Below are the code and all the weights of a small trained network. Each question names an input and a class and asks about switching units off, where a switched-off unit gives its printed mean instead of its output.

import numpy as np


def w(rows, s, z=0):
    codes = np.array(rows[::2]) - 128.0
    scale = np.full(codes.shape[1], s)
    scale[-1] = z or s
    return codes * scale


def norm(h):
    return h / np.sqrt((h * h).mean(-1, keepdims=True) + 1e-5)


def f(y):
    return np.maximum(y, 0)


def log_softmax(a):
    a = a - a.max(-1, keepdims=True)
    return a - np.log(np.exp(a).sum(-1, keepdims=True))


def net(x, mask):
    res = np.array(x, float).reshape(1, 6) / 4 @ E
    u = 0
    for l in range(4):
        y = f(norm(res) @ A[l][:, :-1].T + A[l][:, -1])
        res = res + np.where(mask[u : u + 6], y, B[l][:, -1]) @ B[l][:, :-1]
        u += 6
    return log_softmax(norm(res)[-1] @ U[:, :-1].T + U[:, -1])


A, B = {}, {}
E = w([
[140,150,190,104,163,183],'x0',
[204,4,186,221,151,132],'x1',
[156,110,7,138,160,118],'x2',
[64,83,152,78,166,197],'x3',
[170,142,73,144,129,186],'x4',
[134,41,166,79,80,189],'x5',
],0.0035)
A[0] = w([
[125,157,53,102,109,254,248],'0.n0',
[108,147,48,78,35,58,56],'0.n1',
[189,96,109,200,53,162,74],'0.n2',
[60,177,28,92,104,93,79],'0.n3',
[186,128,92,230,140,29,4],'0.n4',
[181,174,182,129,126,86,75],'0.n5',
],0.0048,0.0014)
B[0] = w([
[112,96,85,103,60,82,254],'0.n0',
[111,174,104,77,206,2,222],'0.n1',
[130,153,163,134,197,79,204],'0.n2',
[141,127,102,46,199,46,245],'0.n3',
[130,51,134,135,132,210,224],'0.n4',
[116,142,184,60,101,158,175],'0.n5',
],0.0062,0.0031)
A[1] = w([
[99,169,4,116,175,112,149],'1.n0',
[52,30,51,123,94,133,4],'1.n1',
[142,120,200,141,129,248,110],'1.n2',
[164,93,78,118,122,190,3],'1.n3',
[194,94,126,209,142,147,8],'1.n4',
[8,61,154,209,100,67,84],'1.n5',
],0.0045,0.0017)
B[1] = w([
[169,94,102,134,111,49,253],'1.n0',
[98,254,150,115,22,184,175],'1.n1',
[170,216,67,163,122,59,205],'1.n2',
[93,177,96,85,155,89,147],'1.n3',
[119,114,235,171,245,177,182],'1.n4',
[62,109,130,96,113,219,175],'1.n5',
],0.0043,0.0033)
A[2] = w([
[128,46,173,72,86,85,142],'2.n0',
[67,102,107,77,45,192,77],'2.n1',
[106,147,132,35,57,119,63],'2.n2',
[254,56,157,146,84,114,37],'2.n3',
[122,41,177,96,99,79,251],'2.n4',
[105,89,145,148,193,158,137],'2.n5',
],0.0069,0.002)
B[2] = w([
[70,253,32,153,119,169,222],'2.n0',
[84,97,129,101,95,168,189],'2.n1',
[95,103,161,172,128,191,228],'2.n2',
[198,174,72,108,232,79,206],'2.n3',
[66,233,30,137,203,162,253],'2.n4',
[143,19,144,201,139,202,192],'2.n5',
],0.0051,0.0046)
A[3] = w([
[163,93,132,188,139,144,7],'3.n0',
[93,83,81,3,99,198,236],'3.n1',
[156,30,110,53,106,137,94],'3.n2',
[89,219,198,151,76,63,218],'3.n3',
[144,46,120,164,213,103,230],'3.n4',
[198,56,147,186,170,166,189],'3.n5',
],0.0067,0.0015)
B[3] = w([
[133,109,195,136,184,165,171],'3.n0',
[156,99,122,254,93,99,255],'3.n1',
[132,102,134,150,98,48,144],'3.n2',
[157,112,189,40,132,175,218],'3.n3',
[213,72,129,172,62,165,254],'3.n4',
[137,92,127,102,230,144,234],'3.n5',
],0.0064,0.0041)
U = w([
[87,203,41,75,190,49,250],'0',
[39,165,82,184,68,254,185],'1',
[135,92,162,167,37,90,1],'2',
[119,197,191,56,105,192,13],'3',
[183,96,30,145,71,59,38],'4',
[121,181,154,65,143,90,28],'5',
[190,82,119,188,210,206,248],'6',
],0.0082,0.0037)

Each question gives the input, the list of numbers given to net, and the class t.
The units are the neurons (one row each of A and B). Each row of codes is followed by its name. A weight is (code - 128) times the scale printed after its matrix; where a second scale follows, it is the last column's (A, B and U).
mask holds one flag per neuron, layer by layer. A switched-off neuron (its flag False) gives its mean, the last column of its row in B, instead of its output. The means were averaged over made-up inputs and are rounded, as every weight is.
A unit's drop is (log p(t) with every unit on - log p(t) with that unit switched off) / (log p(t) with every unit on - log p(t) with every unit switched off).
The circuit of an input: a set's keep is (log p(t) with only the set's units on - log p(t) with every unit switched off) / (log p(t) with every unit on - log p(t) with every unit switched off). Starting from the 12 units with the biggest drops (on a tie, the unit counted first), units are removed one at a time, each time the one whose removal leaves the highest keep (on an exact tie, the one counted first), for as long as the keep stays at least 0.8.
circuit, biggest first: the units of the circuit, biggest drop first
unit that matters most: the unit with the biggest drop
top k neurons: the k neurons with the biggest drops, biggest first
top k neurons in layer l: the k neurons of layer l with the biggest drops, biggest first
drop of u: that unit's drop, to one decimal
input [4,2,-6,1,-2,1], class 3: top 2 neurons -> (1.n2; 0.n0)
input [2,4,-4,3,4,8], class 1: circuit, biggest first -> (2.n0)
input [7,-7,-4,8,1,-2], class 1: circuit, biggest first -> (3.n1; 0.n0; 0.n1)
input [-1,-4,-4,5,4,-2], class 1: top 3 neurons -> (0.n1; 2.n2; 3.n1)
input [-2,-6,-6,-1,5,-7], class 5: circuit, biggest first -> (3.n3; 2.n4)
input [-7,1,-3,1,5,-7], class 4: top 2 neurons in layer 2 -> (2.n2; 2.n5)
input [1,-5,-6,-6,6,-3], class 5: top 2 neurons -> (3.n3; 2.n4)
input [4,1,2,6,1,-4], class 2: top 2 neurons in layer 1 -> (1.n1; 1.n0)
input [5,-2,5,-7,0,-5], class 4: top 2 neurons in layer 2 -> (2.n4; 2.n0)
input [-2,0,-3,4,-8,-5], class 1: circuit, biggest first -> (1.n5; 0.n1; 0.n3)
input [5,8,-7,4,-7,8], class 1: circuit, biggest first -> (2.n0; 2.n4)
input [-5,6,-6,-6,-4,5], class 0: circuit, biggest first -> (2.n4; 2.n3)
input [3,0,-5,-8,0,-3], class 3: circuit, biggest first -> (0.n5; 3.n3)
input [6,0,4,-2,6,-6], class 4: top neuron in layer 1 -> (1.n0)
input [-2,2,5,-2,-3,-4], class 6: top 2 neurons -> (0.n4; 0.n0)
input [-2,2,8,8,1,1], class 1: top 2 neurons -> (0.n0; 1.n1)
input [2,-3,6,5,2,-2], class 4: top 2 neurons -> (3.n1; 2.n4)
input [7,-3,-8,4,6,-8], class 3: top 2 neurons -> (3.n3; 2.n4)
input [3,1,6,4,5,0], class 2: top 2 neurons in layer 3 -> (3.n1; 3.n2)
input [-7,4,-8,-1,-6,1], class 1: unit that matters most -> 1.n5
input [-1,-2,-2,-3,-8,5], class 1: top 2 neurons in layer 0 -> (0.n3; 0.n2)
input [1,-3,6,-2,7,-8], class 4: top 3 neurons in layer 2 -> (2.n4; 2.n0; 2.n3)
input [6,4,-6,7,-7,4], class 1: top 2 neurons in layer 2 -> (2.n0; 2.n4)
input [-1,-6,-7,-7,4,-3], class 5: drop of 3.n3 -> 0.4
input [4,-8,-4,8,-6,8], class 1: drop of 3.n1 -> 0.2
input [-3,-2,-7,-8,7,2], class 5: drop of 3.n4 -> 0.1
input [5,-6,1,2,8,-2], class 4: drop of 3.n1 -> 0.3
input [-1,0,-5,3,-5,0], class 1: top neuron -> (1.n5)
